Look-ups in named tables: a row name and a column name give one cell, copied from the table.

Table lobud
	nok	sudof	duz	kope
dazesu	64	54	163	80
firi	133	124	89	163
nik	156	203	132	106
meve	138	206	123	106
lituvo	142	157	128	132
zizovok	140	125	68	173
ganur	128	145	137	100
fil	160	224	137	102
bituk	134	140	122	128
vumop	123	129	111	83
sez	169	156	131	172
mopi	98	115	91	64
bef	138	177	123	120
nomu	131	126	111	141

sudof of nik is 203
sudof of bituk is 140
duz of bituk is 122
sudof of bef is 177
kope of sez is 172
duz of fil is 137
kope of dazesu is 80
nok of nomu is 131
duz of nik is 132
duz of bef is 123
nok of lituvo is 142
kope of firi is 163
nok of sez is 169
kope of lituvo is 132
duz of lituvo is 128
duz of vumop is 111
kope of meve is 106
duz of ganur is 137
sudof of nomu is 126
Row with the largest duz: dazesu

vuziri:
|  | larosa | silob | mep | ledela | zuz |
|---|---|---|---|---|---|
| kurenir | 105 | 100 | 86 | 62 | 106 |
| das | 119 | 155 | 170 | 108 | 115 |
| bige | 131 | 200 | 70 | 65 | 165 |
| zuku | 128 | 134 | 105 | 57 | 132 |
| ped | 177 | 196 | 122 | 167 | 107 |
| sipop | 112 | 161 | 96 | 106 | 114 |

kurenir, mep: 86
zuku, zuz: 132
bige, larosa: 131
kurenir, larosa: 105
ped, larosa: 177
ped, ledela: 167
sipop, ledela: 106
ped, zuz: 107
zuku, ledela: 57

bub.csv
,zuzu,muz,firuv,nodel,vasolun,vev,luzaled,zeva,rubabon,takilaz
gikabi,-5.019,2.126,-3.039,-5.394,4.869,5.623,-4.848,9.307,2.582,2.519
mevagol,-1.469,1.742,3.454,3.343,-2.540,4.265,5.956,6.427,-2.689,3.984
gudun,-1.690,0.520,-2.232,2.457,-0.211,-1.339,4.238,6.130,0.084,3.739
razub,-0.483,2.365,1.898,-1.837,-2.297,1.270,0.007,6.835,5.613,-3.036
beselat,0.416,2.590,3.851,-2.547,-6.884,3.352,3.711,7.347,0.315,6.367
vudovi,-3.966,3.324,-0.241,1.853,3.772,1.429,0.761,-1.587,-4.384,2.489
porep,1.551,7.564,-2.295,5.556,0.678,-0.485,-4.044,0.905,4.085,-0.270
zof,1.339,0.641,0.520,-1.138,1.995,-1.263,-2.436,5.468,-6.072,-2.385

nodel of razub is -1.837
takilaz of zof is -2.385
vev of gudun is -1.339
muz of zof is 0.641
muz of porep is 7.564
zeva of porep is 0.905
vev of zof is -1.263
luzaled of gudun is 4.238
muz of mevagol is 1.742
vasolun of beselat is -6.884
muz of razub is 2.365
firuv of vudovi is -0.241
vasolun of gikabi is 4.869
takilaz of gikabi is 2.519
luzaled of mevagol is 5.956
firuv of gudun is -2.232
rubabon of vudovi is -4.384
rubabon of gudun is 0.084
vev of gikabi is 5.623
takilaz of beselat is 6.367

vab =
        gafimip      tud     mesi      gam  kezemab    vikov
kifiso  -11.590   -8.364    0.724  -62.899  -56.362    1.267
kikat   -16.842    7.859  -45.982  -61.388  -41.461  -21.767
kez     -19.138  -54.133    1.643  -13.554  -27.840  -10.153
lib     -24.797  -25.017  -19.117  -24.295  -12.120  -16.735
sif     -26.507  -18.424  -13.216  -25.792  -22.739   -0.983
gusi    -51.658    2.665  -53.542  -44.741   -1.996  -44.098
zuv     -13.113   -9.971  -28.045  -20.782  -26.143  -18.741
nus     -54.148  -74.716   24.697  -38.734  -52.172  -26.537
sebot   -58.459  -12.415   -4.729  -12.990   -4.997  -50.825
ral     -10.785  -90.364   59.631   -3.597  -61.890   28.142
negut    -2.261  -34.142   -9.516  -73.799  -76.333  -13.839
zum     -53.833  -53.194   32.730   26.544   -4.336  -27.406
fup     -25.742   11.040  -65.974  -12.634   -7.097  -33.023
doguz   -38.025  -36.393   20.369   -3.188    5.096  -27.324

kifiso, vikov -> 1.267
zuv, tud -> -9.971
zum, mesi -> 32.730
sebot, kezemab -> -4.997
gusi, tud -> 2.665
sebot, vikov -> -50.825
negut, gam -> -73.799
fup, vikov -> -33.023

Table mes
|  | lufaril | pem | rom | nim | venupa |
|---|---|---|---|---|---|
| val | 111 | 124 | 98 | 151 | 120 |
| radevuk | 224 | 180 | 243 | 99 | 223 |
| tetoli | 209 | 176 | 186 | 187 | 228 |
| mul | 134 | 95 | 135 | 164 | 97 |
| zoz | 132 | 159 | 137 | 76 | 161 |
| karefu | 113 | 119 | 64 | 210 | 103 |
| nek | 77 | 87 | 76 | 155 | 64 |
| kep | 197 | 173 | 191 | 123 | 203 |
| velasib | 129 | 149 | 100 | 157 | 160 |
| komikig | 4 | 71 | 41 | 11 | 25 |
| rasize | 47 | 82 | 93 | 59 | 46 |

What is the rom of velasib in mes?
100
What is the venupa of kep in mes?
203
What is the rom of nek in mes?
76
What is the venupa of nek in mes?
64
What is the rom of val in mes?
98
What is the pem of kep in mes?
173
What is the nim of zoz in mes?
76
What is the rom of radevuk in mes?
243
What is the nim of karefu in mes?
210
What is the pem of radevuk in mes?
180
What is the rom of zoz in mes?
137
What is the venupa of mul in mes?
97
What is the lufaril of zoz in mes?
132
What is the lufaril of tetoli in mes?
209
What is the rom of mul in mes?
135
What is the rom of karefu in mes?
64
Which row has the largest pem? radevuk

